Here is a tiny trained network, its code and every weight. The questions are about switching its units off for an input and a class, where a switched-off unit gives its printed mean instead of its output.

import numpy as np


def w(rows, s, z=0):
    codes = np.array(rows[::2]) - 128.0
    scale = np.full(codes.shape[1], s)
    scale[-1] = z or s
    return codes * scale


def norm(h):
    return h / np.sqrt((h * h).mean(-1, keepdims=True) + 1e-5)


def f(y):
    return y / 2 * (1 + np.tanh(0.7978845608 * (y + 0.044715 * y**3)))


def log_softmax(a):
    a = a - a.max(-1, keepdims=True)
    return a - np.log(np.exp(a).sum(-1, keepdims=True))


def net(x, mask):
    res = np.array(x, float).reshape(1, 4) / 4 @ E
    u = 0
    for l in range(4):
        y = f(norm(res) @ A[l][:, :-1].T + A[l][:, -1])
        res = res + np.where(mask[u : u + 9], y, B[l][:, -1]) @ B[l][:, :-1]
        u += 9
    return log_softmax(norm(res)[-1] @ U[:, :-1].T + U[:, -1])


A, B = {}, {}
E = w([
[137,198,187,253],'x0',
[105,43,148,177],'x1',
[1,106,173,119],'x2',
[54,243,4,112],'x3',
],0.0055)
A[0] = w([
[105,103,2,134,75],'L0N0',
[122,220,136,137,98],'L0N1',
[112,101,202,223,184],'L0N2',
[171,51,127,73,8],'L0N3',
[196,148,73,200,54],'L0N4',
[75,85,145,216,140],'L0N5',
[166,35,169,188,142],'L0N6',
[184,29,83,166,158],'L0N7',
[144,158,145,80,76],'L0N8',
],0.0066,0.0015)
B[0] = w([
[126,141,134,118,171],'L0N0',
[207,177,177,140,174],'L0N1',
[45,122,186,191,251],'L0N2',
[149,100,141,123,154],'L0N3',
[111,101,119,254,155],'L0N4',
[68,210,217,151,200],'L0N5',
[99,142,50,193,225],'L0N6',
[199,98,51,182,177],'L0N7',
[46,121,107,89,123],'L0N8',
],0.0053,0.003)
A[1] = w([
[54,92,46,183,139],'L1N0',
[123,92,187,99,119],'L1N1',
[202,33,47,83,158],'L1N2',
[96,61,188,42,57],'L1N3',
[138,153,169,200,180],'L1N4',
[26,216,145,159,157],'L1N5',
[147,204,96,113,165],'L1N6',
[144,80,82,3,97],'L1N7',
[211,8,106,122,4],'L1N8',
],0.0066,0.0033)
B[1] = w([
[81,69,122,182,167],'L1N0',
[133,173,111,253,138],'L1N1',
[123,89,213,64,190],'L1N2',
[210,89,75,97,145],'L1N3',
[63,82,176,139,212],'L1N4',
[122,61,229,155,253],'L1N5',
[42,141,183,159,170],'L1N6',
[109,132,151,54,178],'L1N7',
[63,230,193,143,149],'L1N8',
],0.0053,0.0043)
A[2] = w([
[208,81,107,53,2],'L2N0',
[59,143,109,83,238],'L2N1',
[32,178,243,194,106],'L2N2',
[160,155,3,165,120],'L2N3',
[124,220,40,101,96],'L2N4',
[183,73,88,71,34],'L2N5',
[136,206,137,219,92],'L2N6',
[107,221,138,81,111],'L2N7',
[57,96,153,108,160],'L2N8',
],0.0067,0.0016)
B[2] = w([
[71,146,157,41,138],'L2N0',
[255,143,147,222,162],'L2N1',
[155,160,147,86,255],'L2N2',
[219,55,101,221,124],'L2N3',
[213,73,149,197,136],'L2N4',
[98,118,211,12,133],'L2N5',
[121,110,92,28,172],'L2N6',
[168,187,100,182,142],'L2N7',
[128,183,111,161,170],'L2N8',
],0.0055,0.0067)
A[3] = w([
[204,76,158,194,203],'L3N0',
[155,174,1,85,255],'L3N1',
[186,90,60,231,137],'L3N2',
[37,173,134,226,99],'L3N3',
[103,50,138,102,151],'L3N4',
[176,98,166,80,137],'L3N5',
[166,203,199,122,243],'L3N6',
[170,175,161,147,90],'L3N7',
[32,246,139,65,194],'L3N8',
],0.0086,0.0021)
B[3] = w([
[28,55,137,220,199],'L3N0',
[119,165,195,187,173],'L3N1',
[170,52,32,132,172],'L3N2',
[179,203,136,3,254],'L3N3',
[119,127,78,125,166],'L3N4',
[51,178,99,103,160],'L3N5',
[90,128,36,75,240],'L3N6',
[174,189,142,118,158],'L3N7',
[208,35,75,250,243],'L3N8',
],0.0059,0.0052)
U = w([
[159,31,80,228,246],'0',
[65,162,253,172,139],'1',
[224,226,72,154,2],'2',
[123,93,120,15,151],'3',
],0.013,0.00063)

Each question gives the input, the list of numbers given to net, and the class t.
The units are the neurons (one row each of A and B). Each row of codes is followed by its name. A weight is (code - 128) times the scale printed after its matrix; where a second scale follows, it is the last column's (A, B and U).
mask holds one flag per neuron, layer by layer. A switched-off neuron (its flag False) gives its mean, the last column of its row in B, instead of its output. The means were averaged over made-up inputs and are rounded, as every weight is.
A unit's drop is (log p(t) with every unit on - log p(t) with that unit switched off) / (log p(t) with every unit on - log p(t) with every unit switched off).
The circuit of an input: a set's keep is (log p(t) with only the set's units on - log p(t) with every unit switched off) / (log p(t) with every unit on - log p(t) with every unit switched off). Starting from the 12 units with the biggest drops (on a tie, the unit counted first), units are removed one at a time, each time the one whose removal leaves the highest keep (on an exact tie, the one counted first), for as long as the keep stays at least 0.8.
units of the circuit, in order: the units of the circuit, biggest drop first
unit that matters most: the unit with the biggest drop
k most important neurons: the k neurons with the biggest drops, biggest first
top k neurons in layer l: the k neurons of layer l with the biggest drops, biggest first
drop when u is switched off: that unit's drop, to one decimal
input [-3,-2,2,4], class 0: units of the circuit, in order -> (L3N8)
input [-5,-7,-8,-1], class 3: units of the circuit, in order -> (L2N5 L2N0)
input [2,6,0,7], class 2: 3 most important neurons -> (L3N3 L3N8 L0N2)
input [2,2,3,8], class 2: units of the circuit, in order -> (L3N3 L3N8 L3N0)
input [-3,-3,7,-1], class 0: 4 most important neurons -> (L3N3 L3N8 L2N8 L1N1)
input [7,-4,6,5], class 2: 3 most important neurons -> (L3N8 L3N0 L3N3)
input [1,5,3,8], class 2: top 3 neurons in layer 3 -> (L3N3 L3N8 L3N0)
input [0,-5,-8,-4], class 3: 2 most important neurons -> (L1N2 L3N8)
input [-4,-2,4,2], class 0: 4 most important neurons -> (L3N8 L3N3 L2N2 L2N6)
input [-4,-6,0,1], class 2: top 2 neurons in layer 3 -> (L3N8 L3N1)
input [-2,-8,7,-7], class 3: top 2 neurons in layer 1 -> (L1N3 L1N5)
input [-2,2,-7,3], class 0: top 2 neurons in layer 3 -> (L3N3 L3N0)
input [-5,-8,7,2], class 0: 3 most important neurons -> (L3N8 L3N3 L2N2)
input [-2,-2,4,5], class 2: unit that matters most -> L2N1
input [-8,-6,1,5], class 2: top 3 neurons in layer 2 -> (L2N1 L2N7 L2N6)
input [1,-2,7,4], class 2: drop when L3N8 is switched off -> 0.3
input [-5,6,-8,-1], class 3: drop when L1N2 is switched off -> 1.9
input [-6,-1,5,4], class 0: drop when L3N3 is switched off -> 0.3
input [3,-7,8,7], class 2: drop when L2N0 is switched off -> 0.0
input [6,-4,-8,-3], class 0: unit that matters most -> L3N0
